Here is a tiny trained network, its code and every weight. The questions are about switching its units off for an input and a target symbol, where a switched-off unit gives its printed mean instead of its output.

import numpy as np


def w(rows, s, z=0):
    codes = np.array(rows[::2]) - 128.0
    scale = np.full(codes.shape[1], s)
    scale[-1] = z or s
    return codes * scale


def norm(h):
    return h / np.sqrt((h * h).mean(-1, keepdims=True) + 1e-5)


def softmax(a):
    e = np.exp(a - a.max(-1, keepdims=True))
    return e / e.sum(-1, keepdims=True)


def log_softmax(a):
    a = a - a.max(-1, keepdims=True)
    return a - np.log(np.exp(a).sum(-1, keepdims=True))


def net(x, mask):
    ids = ['αδηθμξφψ'.index(c) for c in x.split()]
    T = len(ids)
    res = E[ids] + P[:T]
    u = 0
    for l in range(3):
        r = norm(res)
        for j in range(2):
            rows = slice(3 * j, 3 * j + 3)
            q, k, v = (r @ M[l][rows].T for M in (Q, K, V))
            z = softmax(np.where(np.tri(T) > 0, q @ k.T / 3**0.5, -1e9)) @ v
            o = O[l][rows]
            res = res + np.where(mask[u + j], z, o[:, -1]) @ o[:, :-1]
        u += 2
    return log_softmax(norm(res)[-1] @ U[:, :-1].T + U[:, -1])


Q, K, V, O = {}, {}, {}, {}
E = w([
[145,102,239],'α',
[139,43,129],'δ',
[248,176,6],'η',
[125,247,153],'θ',
[83,195,158],'μ',
[185,121,157],'ξ',
[56,137,129],'φ',
[117,166,79],'ψ',
],0.023)
P = w([
[114,82,157],'0',
[147,51,133],'1',
[206,6,134],'2',
[173,44,122],'3',
[164,54,101],'4',
[101,86,136],'5',
[217,74,93],'6',
[184,51,85],'7',
[126,134,153],'8',
],0.0027)
Q[0] = w([
[217,88,155],'L0H0',
[41,205,182],'L0H0',
[180,194,68],'L0H0',
[175,84,74],'L0H1',
[168,127,247],'L0H1',
[128,35,162],'L0H1',
],0.011)
K[0] = w([
[215,104,181],'L0H0',
[40,106,99],'L0H0',
[132,165,58],'L0H0',
[164,49,248],'L0H1',
[154,178,108],'L0H1',
[226,126,72],'L0H1',
],0.014)
V[0] = w([
[84,89,179],'L0H0',
[255,98,151],'L0H0',
[134,134,133],'L0H0',
[68,47,123],'L0H1',
[129,129,129],'L0H1',
[133,94,142],'L0H1',
],0.0078)
O[0] = w([
[169,165,202,144],'L0H0',
[236,227,49,56],'L0H0',
[128,136,125,138],'L0H0',
[166,30,168,1],'L0H1',
[123,123,132,131],'L0H1',
[253,153,190,82],'L0H1',
],0.0056,0.00095)
Q[1] = w([
[99,98,74],'L1H0',
[205,78,139],'L1H0',
[3,126,85],'L1H0',
[168,78,135],'L1H1',
[162,189,123],'L1H1',
[123,133,141],'L1H1',
],0.018)
K[1] = w([
[168,125,244],'L1H0',
[160,27,97],'L1H0',
[97,182,251],'L1H0',
[153,197,109],'L1H1',
[159,141,212],'L1H1',
[100,109,131],'L1H1',
],0.016)
V[1] = w([
[135,54,94],'L1H0',
[42,151,214],'L1H0',
[143,173,251],'L1H0',
[129,57,92],'L1H1',
[143,74,188],'L1H1',
[171,138,105],'L1H1',
],0.011)
O[1] = w([
[151,49,182,29],'L1H0',
[1,213,96,252],'L1H0',
[74,242,147,251],'L1H0',
[113,99,174,61],'L1H1',
[21,68,103,138],'L1H1',
[178,98,109,101],'L1H1',
],0.0082,0.0022)
Q[2] = w([
[112,144,187],'L2H0',
[145,139,253],'L2H0',
[60,136,137],'L2H0',
[128,178,102],'L2H1',
[76,214,149],'L2H1',
[183,98,139],'L2H1',
],0.023)
K[2] = w([
[126,89,69],'L2H0',
[252,97,73],'L2H0',
[73,100,12],'L2H0',
[175,156,216],'L2H1',
[193,253,168],'L2H1',
[104,24,107],'L2H1',
],0.016)
V[2] = w([
[144,190,242],'L2H0',
[81,72,98],'L2H0',
[108,186,142],'L2H0',
[70,70,5],'L2H1',
[110,116,6],'L2H1',
[168,107,45],'L2H1',
],0.011)
O[2] = w([
[110,135,244,115],'L2H0',
[108,121,98,77],'L2H0',
[128,67,186,214],'L2H0',
[79,136,54,1],'L2H1',
[38,179,78,57],'L2H1',
[98,211,96,15],'L2H1',
],0.011,0.00095)
U = w([
[151,105,252,22],'α',
[107,39,125,250],'δ',
[169,149,95,142],'η',
[171,205,175,79],'θ',
[122,124,165,253],'μ',
[202,194,172,96],'ξ',
[71,40,152,162],'φ',
[111,117,40,58],'ψ',
],0.019,0.0055)

Each question gives the input, a string of symbols that net reads in full, and the target symbol t.
The units are the heads (3 rows each of Q, K, V and O). Each row of codes is followed by its name. A weight is (code - 128) times the scale printed after its matrix; where a second scale follows, it is the last column's (O and U).
mask holds one flag per head, layer by layer. A switched-off head (its flag False) gives its mean, the last column of its rows in O, instead of its output. The means were averaged over made-up inputs and are rounded, as every weight is.
A unit's drop is (log p(t) with every unit on - log p(t) with that unit switched off) / (log p(t) with every unit on - log p(t) with every unit switched off).
The circuit of an input: a set's keep is (log p(t) with only the set's units on - log p(t) with every unit switched off) / (log p(t) with every unit on - log p(t) with every unit switched off). Starting from all 6 units, units are removed one at a time, each time the one whose removal leaves the highest keep (on an exact tie, the one counted first), for as long as the keep stays at least 0.8.
units of the circuit, in order: the units of the circuit, biggest drop first
most important unit: the unit with the biggest drop
heads that matter: for each layer, one digit per head in row order, 1 if its drop is at least 0.15 and else 0, layers parted by /
drop of u: that unit's drop, to one decimal
input α α δ ψ ξ η μ, target α: most important unit => L1H0
input ψ θ μ, target ψ: units of the circuit, in order => [L1H0, L2H0]
input μ α α μ φ ψ, target μ: heads that matter => 00 / 11 / 00
input ψ θ μ δ, target ψ: heads that matter => 10 / 10 / 01
input ψ α α α, target ψ: units of the circuit, in order => [L1H0, L2H1]
input θ δ ψ, target θ: heads that matter => 11 / 11 / 10
input α δ μ ψ, target α: heads that matter => 11 / 00 / 01
input δ ξ ψ, target δ: units of the circuit, in order => [L1H0, L0H1]
input θ ξ ψ, target θ: units of the circuit, in order => [L1H0, L2H1]
input α ψ θ θ φ θ μ, target α: heads that matter => 11 / 10 / 11
input ψ δ ξ μ μ δ φ η ξ, target ψ: units of the circuit, in order => [L1H0, L0H0, L2H1]
input α ψ θ, target α: heads that matter => 10 / 10 / 11
input δ η δ ψ δ μ μ α, target δ: heads that matter => 00 / 10 / 00
input δ μ ψ α ξ, target δ: most important unit => L1H0
input ψ δ η ξ φ, target ψ: heads that matter => 10 / 10 / 10
input ψ μ α ξ μ θ ξ, target ψ: heads that matter => 10 / 10 / 01
input μ δ φ α θ μ η μ ψ, target μ: drop of L0H0 => 0.2
input φ α δ μ ψ, target φ: drop of L0H1 => 0.0
input δ α ψ η η ξ φ φ α, target δ: drop of L1H1 => 0.2
input δ ψ δ ψ, target δ: units of the circuit, in order => [L1H0]
